[15, -5, 16, 25, 2, 3, 0, -23, -18, 1, -3, -18, -11, 18, -2, -1, 5, 7, 6, 6, 19, -15, 2, -25, 1, 3, -11, -7, 4, -18, -8, -5, 2, -9, 3, -5, -9, 8, -9, -12, -9, 2, -9, 3, 17, -15, 0, 15, -5, 5, -14, 1, -8] => U/G
[-3, -13, 1, -4, 3, -3, 0, -10, 0, -2, 0, -9, 3, 1, 12, 2, -7, 2, -14, 5, 1, 16, -5, 3, 7, -1, 4, 0, 2, 7, -1, -13, -5, 1, -1, -4, 0, 1, 6, 3, -1, 8, -1, -6, 0, 4, 2, 12, 7, 4, -7, -1, -2] => C/J
[-6, 4, 20, 14, -9, 23, -2, -19, -7, 0, -2, 2, -16, 7, 0, 2, 5, -1, 23, 16, 7, 0, 6, -8, 2, -2, -13, -11, -2, -12, -10, 5, -7, -4, -40, -8, -2, 5, 2, -7, 5, -12, -2, 0, -7, 4, 17, -3, -10, 0, 13, 5, -6] => E/B
[9, 1, 0, 3, 7, 18, -4, -6, 4, 2, -9, -6, -3, 10, 8, -2, 0, -9, -3, -5, 5, -3, 9, -1, -8, 4, 5, -15, 3, 6, -1, -1, -3, -1, -7, -3, -1, 5, -3, -1, -2, 4, -3, -5, 12, -2, 0, 6, 0, 5, -4, -13, 2] => L/K
[15, -2, 7, 8, 8, 8, 0, 0, 10, 12, -5, -14, -3, 7, -1, -2, 7, -11, -14, -15, 8, -18, 13, -6, -5, 7, 3, 4, 2, 2, -6, 2, 7, -4, 11, 3, -5, -4, -20, -3, -15, 22, -11, -1, 10, 2, -12, -8, 3, 2, -8, -13, -1] => U/S
[7, 1, -6, 3, 7, 7, -9, -6, -6, 3, 1, 2, 0, 5, 8, 7, -6, -3, 11, -6, 4, -13, 5, 4, -2, 2, 4, -1, 8, -3, -8, 0, 0, -6, -2, -1, -4, 28, 6, 1, -8, 5, 1, 15, 5, 1, -4, 2, -3, 3, -5, -10, 3] => L/P
[10, 1, 7, 1, 4, 10, -4, 0, -4, 8, -3, 2, 14, 2, 2, 1, -8, -6, -9, -16, 10, 6, 5, 17, -1, 4, 7, 3, 1, 23, -9, -2, -3, 7, -4, -3, -3, 30, 11, 11, -15, 28, -1, 1, 4, 8, -22, 2, 0, 5, -9, -14, 4] => L/P
[6, -13, 26, -1, 6, -20, 0, -11, -4, 0, 0, -10, 11, 10, 4, -3, -7, 7, -8, 11, 2, 10, -4, -8, 3, -1, 1, -8, 13, 6, 5, -21, 22, 11, -6, 1, -1, 3, 2, -3, 3, 17, 6, -6, 2, 1, 1, 20, 11, -5, -17, -2, 3] => C/J
[13, 9, 9, 13, 7, -6, -3, -3, -15, -3, 3, -11, -5, 14, 0, -13, 3, 3, 1, -1, 10, -20, 16, -21, -5, 2, -3, 5, -2, -13, -4, 13, 6, -13, 7, 5, -12, 12, 0, -4, -8, 1, -4, 10, 12, -6, 1, 12, -5, -1, -9, -4, -14] => U/M
[16, 5, 2, 16, 5, 4, -7, -15, -12, 6, -2, -4, 3, 8, 8, 4, -4, -2, 3, -1, 13, -9, -5, 8, 0, 1, 5, -5, 11, 0, -10, -14, 4, 6, -6, -9, 0, 34, 13, 1, -9, 7, -3, 26, 10, 5, -4, 8, -4, 3, -9, -9, -4] => L/P
[14, 5, 8, 2, -3, 24, 3, -15, 0, -6, 1, -4, -8, 8, -4, 0, 1, -5, 12, 0, 16, 1, -2, 3, -5, -1, -2, 3, 0, -9, -1, 7, 5, -3, 3, -2, -3, 7, 1, -6, 2, 4, -4, 15, 6, 3, 11, -7, -10, 8, -4, 1, -5] => E/V
[15, 1, 3, 9, 9, -10, 4, -11, 7, 0, -4, -22, -7, 11, -1, 3, 2, 14, -1, 7, 16, -6, -7, -16, -2, -2, -8, 8, 1, -12, -2, -28, 9, -10, 1, -1, -4, 5, 5, -5, 1, 4, -7, 26, 16, -6, 13, 5, -40, 2, -14, -3, -11] => U/M
[8, -6, 6, -3, 4, 11, -7, -8, -5, 2, -3, 0, 8, 4, -3, 3, -5, -7, -11, 5, -2, 6, -4, 6, 3, 3, 8, 4, 3, 8, 10, -11, -5, 8, -3, -1, 2, 4, 7, -2, -5, 13, 13, 5, 1, 3, -9, 10, 10, 4, -10, -9, -8] => C/A
[11, 0, 9, 6, 4, 3, 2, -6, -4, 1, 5, -13, -11, 10, -2, 2, 7, 6, 1, -1, 15, -5, -5, -4, -11, -2, -10, 1, 2, -10, -3, 0, 5, 1, 3, 4, -3, -9, 2, -4, -5, 0, -2, 18, 6, 1, 6, -2, -5, 12, -9, 3, -5] => U/S
[1, 3, 17, 19, -7, 23, 0, -19, -3, -12, -6, -2, -21, 7, -9, 3, 5, -16, 14, 4, 8, -3, 5, -2, -2, -2, -13, -7, -5, -11, 2, 13, -9, -3, -4, -2, -3, -15, -7, -18, 2, 4, 7, 0, 2, 6, 9, 1, -17, 4, -18, 6, -5] => E/V
[0, 11, 6, 5, -4, 28, 0, -3, 9, 3, -2, 8, -8, 5, 4, 2, 6, -11, 5, -1, 0, -19, 18, 1, -2, -3, 8, -2, 3, 5, -4, 12, 0, -3, 3, 2, 1, 4, -5, -5, -2, 2, -2, -19, 3, 2, -1, -5, -7, 1, 9, -15, 2] => E/B
[7, -3, 8, 3, 1, 3, -5, -3, 2, 3, -1, -9, 0, 3, 5, 1, 3, -7, -24, 7, -4, 7, -4, 1, -3, 3, 10, -1, 6, 16, 0, -9, -11, 4, 2, 2, -2, 13, 6, -9, -3, 14, 2, -5, -1, 3, -29, 17, 7, 1, -13, -10, 5] => C/Z
[1, 7, 18, 10, -5, 12, 3, -17, -19, -4, -3, -2, -9, 13, -5, 6, -1, 8, 23, 14, 16, -8, -18, -24, -6, -6, -12, -12, 2, -21, -4, -3, 18, -4, -7, -6, 1, 5, 14, -33, 10, 0, -2, 30, 2, -3, 19, 8, -9, 3, -9, 1, -6] => E/V
[12, -15, 2, 0, 8, -11, -5, -9, -6, -6, -5, -7, 6, -6, 3, 4, -2, 6, -14, 3, 4, 2, 3, 3, 1, 1, -1, -3, 5, 3, -1, -17, -6, 11, -3, 7, 1, 0, -6, 0, -5, 9, 3, -2, 3, 3, -6, 12, 7, 3, -12, -8, -1] => C/J
[19, 3, 14, 21, 6, -19, 13, -16, -5, -8, -12, -25, -10, 14, -3, -2, 2, 12, 0, 3, 17, -8, -30, -17, -2, -7, -3, -2, 6, -20, 18, 2, 13, -2, 1, -4, -11, 2, 21, -17, 3, 15, -5, 29, 10, -15, 16, 8, 2, -2, -20, 3, -14] => U/S
[8, 8, 2, 10, -11, 16, -1, -9, -7, 0, -4, -4, -10, 10, 2, 2, 2, 1, 9, 3, 20, 1, 3, -23, -9, 5, -7, -9, 2, -12, -7, 1, -3, -2, -1, -5, -2, 10, 0, -4, -7, -1, -9, 10, 2, 7, 6, 0, -8, -2, 2, 1, -6] => E/V
[6, 3, -3, 8, 9, 32, -10, -13, 0, 11, -6, -6, 4, 10, 4, 2, -9, -9, 3, -8, 9, -13, 1, 13, -5, -5, 13, -1, 1, 6, -8, -9, -5, 1, -2, -5, 7, 21, -14, -12, -14, 3, 4, 8, 31, 4, -5, 6, -6, 5, -15, -17, 9] => L/D
[4, 6, 8, 14, -5, 24, -1, -11, -4, -8, -3, 9, -12, 6, -5, -2, -5, -8, 27, 4, 1, -10, 8, -20, -2, -3, -2, -7, -3, -11, -12, 11, -3, -4, 2, -5, 0, 13, 1, -11, 4, -4, 6, -2, 1, 4, 6, 3, -14, 4, 10, 9, -8] => E/B
[11, 1, -2, 14, 7, 18, -16, -18, -16, 8, -5, -11, 2, 9, 3, 1, 1, -5, 10, -7, 10, -12, 6, -1, -4, 4, 5, -2, 2, -2, -10, -3, -3, 2, 1, -7, -4, 14, 7, -4, -10, 4, 2, 9, 14, 0, -11, 10, 1, -1, -7, -11, -1] => L/K
[7, -15, 4, 0, 4, -20, -5, -17, -6, -7, 0, -6, 4, 3, 3, 2, -8, 5, -5, 9, 7, 15, -17, -2, 3, 4, 2, -5, 3, -1, 5, -21, -1, 11, -4, -1, 3, 5, 12, -7, 5, 16, 7, 13, 1, 9, -3, 17, 11, 0, -12, 1, 10] => C/Z
[14, 5, 14, 14, -4, 28, -1, -20, -3, -3, -8, -1, -15, 11, -5, 4, -2, -10, 12, 13, 14, -3, 8, -14, -8, 5, -4, -5, 3, -16, -7, 6, -12, -4, 17, -2, -4, 1, -1, -11, -4, 4, -9, 2, 0, 8, 5, 3, -11, 4, 4, 2, -1] => E/T
[7, -5, 2, 8, 2, 0, 1, -5, -4, 2, -9, -4, 13, 9, 7, 10, -5, 2, -2, -3, 1, 7, -5, 4, 1, 3, 4, -3, 17, 6, -2, -14, -5, 0, -10, -3, -1, 24, 5, 6, -2, 4, -3, 23, 5, 5, -9, 13, 1, 2, -9, -8, 4] => L/P
[-1, 2, 0, 10, 0, 13, -8, -11, -3, 2, 2, -12, -4, 1, 10, -12, -5, 4, 11, 0, 5, -17, 1, -1, -10, -1, 19, 2, 0, -3, -2, -11, 3, -8, -2, -4, 2, 18, 12, -2, 2, -3, -3, 18, 9, -12, -3, 6, -7, -3, -4, -8, 1] => L/K
[8, 9, -1, 11, 2, 8, -6, -9, 1, 7, -3, -4, 2, -1, 13, 2, 1, 14, -4, -6, 1, -6, 2, -2, -2, 0, 2, 2, 1, 1, -8, 0, -4, 0, 4, -9, -5, 21, -2, -21, -6, 0, -1, 8, 6, 3, -13, 2, 0, -4, -7, -11, -1] => L/P
[16, -5, 8, 6, 7, -3, 4, -18, 1, 5, -3, -17, -3, 6, -15, -1, 12, 9, -16, 1, 10, -7, 4, -12, 1, 8, -6, 2, 8, -3, -12, 12, -4, -3, 8, 2, -11, -13, -6, -6, -7, 7, -5, 4, 14, -2, 1, 3, 6, 1, -12, -2, -3] => U/S
